Each row has a name. Each piece below is followed by the name of the row it came from, unless a question asks for something else. Each question is about the rows just above it. Some pieces are copies with a little noise. Places in a row count from 1.

[-1.67  1.61 -7.12 -0.23  3.82  8.38 -4.26] : Zofig
[-0.36  1.61 -7.12 -0.23  3.82  8.38 -4.26] : Zusek
[-5.68 -0.93  1.08 -4.56  3.95  6.09 -6.20] : dula
tags:
[-0.23] -> Z580
[-4.55] -> Z74
[3.96] -> Z128
[-4.56] -> Z364
[-0.22] -> Z813
[3.95] -> Z923
Join dula by its entry at place 4: => Z364
Does one of the named rows hold [ 1.61 -7.12] side by side, in this order? => yes
q: [-5.68 -0.93  1.08 -4.56  3.95  6.09 -6.20] => dula
q: [-0.36  1.61 -7.12 -0.23  3.82  8.38 -4.26] => Zusek

[ 3.68 -5.48 -0.67 -3.27  0.26 -2.03  3.71 -3.49 -2.15  5.14 -0.41 -0.23
  2.62  2.15  1.47  4.51 -4.96  0.75  2.17  7.78 -2.38  0.04 -2.83 -0.24
 -0.53  1.95  2.76  0.78  1.15  1.13 -5.29 -1.76 -1.89 -2.77  0.54  1.43
  0.62 -2.02 -0.09 -1.88  1.33 -1.70  2.44  5.70  4.56] -> Fuve
[ 4.69 -5.56 -1.19 -3.16  0.28 -2.54  4.68 -4.51 -2.30  5.35  2.33  0.05
  2.47  1.66  1.31  5.02 -5.62  0.30  2.44  8.38 -3.26  0.35 -3.34 -0.38
 -1.18  2.10  2.45  0.55  0.71  1.73 -3.37 -2.63 -1.31 -3.60 -2.25  1.32
  0.72 -3.11 -0.30 -1.99  2.10 -1.78  2.67  6.10  5.16] -> Lened
[ 5.18 -6.48 -3.29 -3.35  1.85 -3.89  4.40 -6.90 -3.02  7.27  0.62  0.85
  2.00  3.83  1.47  4.69 -7.87  3.44  2.77  9.49 -3.82  1.82 -4.52  0.42
 -3.28  2.90  3.78 -0.93  0.99  4.14  1.53 -3.64 -1.93 -3.69  0.77  0.93
  1.16 -5.11 -1.46 -1.89  5.64 -1.43  4.47  7.64  7.89] -> Nuka
[ 4.64 -6.26 -2.56 -2.66  0.98 -3.48  2.50 -5.95 -2.42  7.20 -0.82  0.64
  2.04  3.12  1.26  4.69 -7.36  2.50  3.26  9.25 -3.88  0.75 -4.18 -0.10
 -2.61  2.43  3.67 -0.36 -1.16  3.24 -1.98 -4.57 -1.18 -3.46 -0.29  0.84
  0.61 -3.58 -0.79 -2.07  4.42 -1.62  3.67  7.20  6.72] -> Bub
key -> tag
[2.67] -> Z810
[-0.24] -> Z11
[2.45] -> Z727
[2.44] -> Z401
The tag of Fuve, keyed by place 43: => Z401
q: [ 4.65 -6.27 -2.56 -2.66  0.99 -3.47  2.50 -5.95 -2.41  7.19 -0.80  0.64
  2.02  3.12  1.26  4.69 -7.37  2.49  3.25  9.27 -3.89  0.75 -4.18 -0.10
 -2.61  2.44  3.66 -0.36 -1.15  3.23 -1.98 -4.58 -1.18 -3.46 -0.30  0.83
  0.62 -3.58 -0.80 -2.08  4.42 -1.63  3.67  7.18  6.72] => Bub

[-1.62 -0.06  0.13 -2.68 -0.83  0.26 -0.73 -2.53 -1.27  1.84  0.89 -0.20
 -1.40 -0.16 -0.99 -0.14 -0.02  0.34 -1.99 -2.16 -1.46 -0.10 -0.32  0.21
  3.62  0.63 -0.25 -1.21  0.10 -0.43 -1.32 -0.86 -2.26 -2.10 -0.71 -1.70
 -1.79 -3.03 -0.28  2.30  0.57  0.03 -0.85 -0.57 -1.77 -1.73 -2.04 -1.79
 -0.49  2.76  0.03] = fulel
[-1.62 -0.06  0.13 -2.68 -0.83  0.26 -0.73 -1.97 -1.27  1.84  0.89 -0.20
 -1.40 -0.16 -1.07 -0.14 -0.02  0.34 -1.99 -2.16 -1.46 -0.10 -0.32  0.21
  3.62 -0.30 -0.25 -1.21  0.10 -0.43 -1.32 -5.51 -2.26 -2.10 -0.71 -1.70
 -1.79 -3.03 -0.28  2.30  0.82  0.03 -0.85 -0.57 -1.77 -1.73 -2.04 -1.79
 -0.49  2.76  0.03] = kerap
[-1.62 -0.06  0.13 -2.68 -0.83  0.26 -0.73 -1.97 -1.27  1.84  0.89 -0.20
 -1.40 -0.16 -1.07 -0.14 -0.02  0.34 -1.99 -2.16 -1.46 -0.10 -0.32  0.21
  3.62 -0.30 -0.25 -1.21  0.10 -0.43 -1.32 -0.86 -2.26 -2.10 -0.71 -1.70
 -1.79 -3.03 -0.28  2.30  0.82  0.03 -0.85 -0.57 -1.77 -1.73 -2.04 -1.79
 -0.49  2.76  0.03] = Tuf
[-1.62 -0.06  0.13 -2.68 -0.83  0.26 -0.73 -1.97 -1.27  1.84  0.89 -0.20
 -1.40 -0.16 -0.99 -0.14 -0.02  0.34 -1.99 -2.16 -1.46 -0.10 -0.32  0.21
  3.62 -0.30 -0.25 -1.21  0.10 -0.43 -1.32 -0.86 -2.26 -2.10 -0.71 -1.70
 -1.79 -3.03 -0.28  2.30  0.82  0.03 -0.85 -0.57 -1.77 -1.73 -2.04 -1.79
 -0.49  2.76  0.03] = Laru
Is [-1.62 -0.06] printed in one of the named rows, side by side and in this order? => yes
q: [-1.62 -0.06  0.13 -2.68 -0.83  0.27 -0.73 -1.97 -1.27  1.85  0.88 -0.20
 -1.39 -0.16 -1.07 -0.14 -0.02  0.34 -2.00 -2.17 -1.46 -0.11 -0.32  0.21
  3.62 -0.30 -0.25 -1.21  0.11 -0.42 -1.32 -0.86 -2.26 -2.10 -0.71 -1.70
 -1.79 -3.03 -0.28  2.30  0.82  0.02 -0.86 -0.57 -1.77 -1.73 -2.03 -1.78
 -0.48  2.76  0.04] => Tuf
tags:
[-0.98] -> Z902
[0.34] -> Z791
[-0.99] -> Z62
[-1.07] -> Z446
[-0.31] -> Z597
[-0.32] -> Z288
Look up the entry of fulel at place 15 in the table: => Z62
q: [-1.62 -0.06  0.13 -2.68 -0.83  0.26 -0.73 -1.97 -1.27  1.84  0.89 -0.20
 -1.40 -0.16 -0.99 -0.14 -0.02  0.34 -1.99 -2.16 -1.46 -0.10 -0.32  0.21
  3.62 -0.30 -0.25 -1.21  0.10 -0.43 -1.32 -0.86 -2.26 -2.10 -0.71 -1.70
 -1.79 -3.03 -0.28  2.30  0.82  0.03 -0.85 -0.57 -1.77 -1.73 -2.04 -1.79
 -0.49  2.76  0.03] => Laru
q: [-1.63 -0.07  0.14 -2.69 -0.83  0.26 -0.72 -1.97 -1.26  1.84  0.90 -0.20
 -1.39 -0.18 -1.08 -0.14 -0.01  0.35 -1.99 -2.16 -1.47 -0.09 -0.31  0.21
  3.62 -0.30 -0.25 -1.20  0.09 -0.43 -1.31 -5.51 -2.26 -2.10 -0.72 -1.70
 -1.77 -3.03 -0.28  2.29  0.82  0.02 -0.86 -0.56 -1.78 -1.74 -2.04 -1.79
 -0.48  2.75  0.03] => kerap
Does one of the named rows hold [-0.49  2.76] side by side, in this order? => yes

